Each row has a name. Each question is about the rows just above it.

[-0.63  3.40  7.90 -4.87 -1.47 -1.16] -> J299
[-4.65 -0.90  0.32 -1.08  1.63  0.70] -> J158
[ 4.88  1.71 -7.74 -0.86  0.42 -1.69] -> J144
[ 0.71 -4.36 -4.96  4.34 -3.15 -5.33] -> J597
[-2.96  0.71 -0.03  4.09  0.52  4.28] -> J59
[-3.67 -2.03  4.77 -5.25  4.88 -6.14] -> J627
[-3.75 -0.59  1.51 -7.22  0.84 -4.17] -> J610
[ 4.88  1.71 -7.74 -4.39 -3.87  1.50] -> J991
[ 0.71 -4.36 -4.96 -7.79 -3.15 -5.33] -> J736
[ 0.24  4.04  1.76 -7.46 -8.89 -0.58] -> J508
Number of entries in [ 4.88  1.71 -7.74 -0.86  0.42 -1.69]:
6
How many entries does [ 4.88  1.71 -7.74 -0.86] have?
4
How many entries does [-3.75 -0.59] have?
2
Number of entries in [ 0.71 -4.36 -4.96 -7.79 -3.15 -5.33]:
6
How many entries does [-0.63  3.40  7.90 -4.87 -1.47 -1.16] have?
6
Number of entries in [-3.67 -2.03  4.77 -5.25]:
4
How many entries does [ 4.88  1.71 -7.74 -0.86  0.42] have?
5

[ 5.00  0.57 -2.76 -1.94 -1.02  1.71 -0.93 -2.64] = J178
[ 1.16 -1.16 -3.92 -1.05 -1.75  2.21 -1.51 -1.98] = J837
[ 3.86 -2.85 -2.51  0.93 -1.41 -1.16 -0.80 -1.26] = J487
[ 2.57 -0.53 -1.55  1.69  0.75  1.09 -2.72  5.06] = J718
[ 1.40 -0.19 -3.94 -1.05 -1.08  2.44 -1.29 -2.69] = J881
[ 5.89 -0.70 -3.88  0.46  0.78  1.10 -2.41  5.45] = J727
[ 2.65 -2.59 -1.56  4.55  1.77  0.86 -5.50  6.98] = J772
[ 0.70 -1.97 -5.21 -1.19 -1.90  3.08 -2.31 -0.42] = J210
Count the entries of [ 0.70 -1.97 -5.21 -1.19 -1.90  3.08 -2.31]:
7
Number of entries in [ 5.89 -0.70 -3.88  0.46  0.78  1.10 -2.41]:
7
Number of entries in [ 0.70 -1.97 -5.21 -1.19 -1.90  3.08 -2.31 -0.42]:
8
How many entries does [ 3.86 -2.85 -2.51  0.93 -1.41 -1.16 -0.80 -1.26] have?
8

